Below are the code and all the weights of a small trained network. Each question names an input and a class and asks about switching units off, where a switched-off unit gives its printed mean instead of its output.

import numpy as np


def w(rows, s, z=0):
    codes = np.array(rows[::2]) - 128.0
    scale = np.full(codes.shape[1], s)
    scale[-1] = z or s
    return codes * scale


def f(y):
    return np.maximum(y, 0)


def log_softmax(a):
    a = a - a.max(-1, keepdims=True)
    return a - np.log(np.exp(a).sum(-1, keepdims=True))


def net(x, mask):
    res = np.array(x, float).reshape(1, 2) / 4 @ E
    y = f(res @ A[0][:, :-1].T + A[0][:, -1])
    res = res + np.where(mask, y, B[0][:, -1]) @ B[0][:, :-1]
    return log_softmax(res[-1] @ U[:, :-1].T + U[:, -1])


A, B = {}, {}
E = w([
[65,107,134,30,172,172,198,50,108,111],'x0',
[160,93,127,176,150,6,149,123,115,157],'x1',
],0.016)
A[0] = w([
[171,209,64,118,82,147,154,227,173,109,159],'N1',
[184,87,149,199,163,128,172,107,104,112,14],'N2',
[101,144,93,132,110,139,59,136,118,63,252],'N3',
[143,190,46,73,131,167,111,112,116,44,220],'N4',
[126,207,91,63,74,231,66,115,181,37,43],'N5',
[129,124,127,121,137,155,122,118,123,146,253],'N6',
[167,138,82,172,47,120,92,204,219,158,49],'N7',
[131,201,127,146,99,163,111,141,94,103,230],'N8',
[91,194,121,128,127,147,68,148,86,102,251],'N9',
[74,48,198,173,145,111,173,126,114,148,4],'N10',
[207,65,108,162,181,112,151,99,141,131,5],'N11',
[174,223,38,176,62,102,105,140,167,143,11],'N12',
[127,122,119,173,141,21,177,116,92,162,162],'N13',
[192,222,93,158,65,122,59,160,162,138,193],'N14',
[142,114,157,100,138,76,110,88,140,131,31],'N15',
[183,70,78,168,127,103,78,190,137,192,252],'N16',
[127,144,77,148,150,125,88,114,78,104,253],'N17',
[67,116,142,109,182,176,162,66,59,100,237],'N18',
[105,152,75,102,137,151,167,97,92,137,253],'N19',
[86,57,232,140,97,62,130,50,159,143,102],'N20',
[111,71,137,55,113,103,208,2,87,72,69],'N21',
[8,155,93,108,76,210,78,131,102,95,22],'N22',
[100,138,120,109,198,178,192,122,112,37,224],'N23',
],0.0092,0.0045)
B[0] = w([
[71,130,183,217,70,148,139,110,78,160,200],'N1',
[97,4,78,100,127,119,102,204,168,72,158],'N2',
[135,152,124,207,104,56,188,42,102,110,183],'N3',
[123,38,105,186,101,84,168,83,128,127,198],'N4',
[41,53,97,124,62,90,96,111,62,45,234],'N5',
[114,128,109,166,112,73,208,34,164,150,165],'N6',
[81,57,165,141,51,161,72,105,2,80,233],'N7',
[166,71,42,208,108,60,188,108,141,112,185],'N8',
[122,122,87,171,74,20,195,71,138,107,186],'N9',
[60,29,171,91,55,138,99,104,71,57,152],'N10',
[82,64,83,47,87,105,79,203,132,42,165],'N11',
[63,80,117,73,91,181,39,101,50,111,206],'N12',
[76,112,78,141,49,51,161,80,171,80,231],'N13',
[152,123,180,209,101,126,120,67,71,98,247],'N14',
[70,7,145,151,58,94,96,162,95,64,146],'N15',
[143,185,150,174,42,122,175,23,32,177,247],'N16',
[149,151,170,192,76,87,222,87,96,153,166],'N17',
[138,101,196,204,135,142,163,85,99,111,226],'N18',
[162,138,167,197,71,135,185,74,124,127,190],'N19',
[107,97,82,191,47,127,131,63,158,69,174],'N20',
[112,65,191,152,70,185,102,110,49,104,227],'N21',
[41,51,120,100,45,47,106,142,142,29,205],'N22',
[87,122,193,152,92,188,219,93,95,77,211],'N23',
],0.0082,0.016)
U = w([
[113,118,218,140,92,167,88,116,71,142,64],'0',
[78,83,48,111,88,69,87,127,141,83,66],'1',
[146,149,154,167,93,87,202,89,125,187,253],'2',
[158,183,66,79,168,166,166,176,170,246,3],'3',
[171,179,121,55,144,227,126,102,160,226,3],'4',
[155,179,88,64,158,168,135,132,185,181,3],'5',
[175,214,62,73,210,159,124,172,181,201,3],'6',
],0.012,0.0045)

Each question gives the input, the list of numbers given to net, and the class t.
The units are the neurons (one row each of A and B). Each row of codes is followed by its name. A weight is (code - 128) times the scale printed after its matrix; where a second scale follows, it is the last column's (A, B and U).
mask holds one flag per neuron, in row order. A switched-off neuron (its flag False) gives its mean, the last column of its row in B, instead of its output. The means were averaged over made-up inputs and are rounded, as every weight is.
A unit's drop is (log p(t) with every unit on - log p(t) with that unit switched off) / (log p(t) with every unit on - log p(t) with every unit switched off).
The circuit of an input: a set's keep is (log p(t) with only the set's units on - log p(t) with every unit switched off) / (log p(t) with every unit on - log p(t) with every unit switched off). Starting from the 12 units with the biggest drops (on a tie, the unit counted first), units are removed one at a time, each time the one whose removal leaves the highest keep (on an exact tie, the one counted first), for as long as the keep stays at least 0.8.
units of the circuit, in order: the units of the circuit, biggest drop first
unit that matters most: the unit with the biggest drop
k most important neurons: the k neurons with the biggest drops, biggest first
drop when u is switched off: that unit's drop, to one decimal
input [5,4], class 0: units of the circuit, in order => [N21]
input [-3,-2], class 2: units of the circuit, in order => [N21; N22]
input [-5,6], class 1: 2 most important neurons => [N13; N11]
input [3,-3], class 2: 2 most important neurons => [N7; N12]
input [8,8], class 0: 3 most important neurons => [N21; N18; N22]
input [-6,6], class 0: 3 most important neurons => [N16; N7; N14]
input [-6,3], class 0: 2 most important neurons => [N7; N12]
input [-2,-4], class 1: 3 most important neurons => [N16; N5; N18]
input [3,0], class 2: 3 most important neurons => [N7; N12; N5]
input [-5,7], class 1: 3 most important neurons => [N13; N11; N2]
input [-5,-6], class 1: 4 most important neurons => [N8; N5; N9; N21]
input [3,2], class 2: 3 most important neurons => [N7; N12; N5]
input [3,-2], class 2: 2 most important neurons => [N7; N12]
input [-8,8], class 0: most important neuron => [N16]
input [1,-6], class 1: 2 most important neurons => [N5; N22]
input [6,4], class 0: drop when N21 is switched off => 1.6
input [-5,3], class 0: drop when N12 is switched off => 0.2
input [8,4], class 0: drop when N21 is switched off => 1.6
input [6,5], class 0: drop when N21 is switched off => 1.3
input [1,-3], class 2: unit that matters most => N12
input [2,1], class 2: 3 most important neurons => [N7; N12; N5]
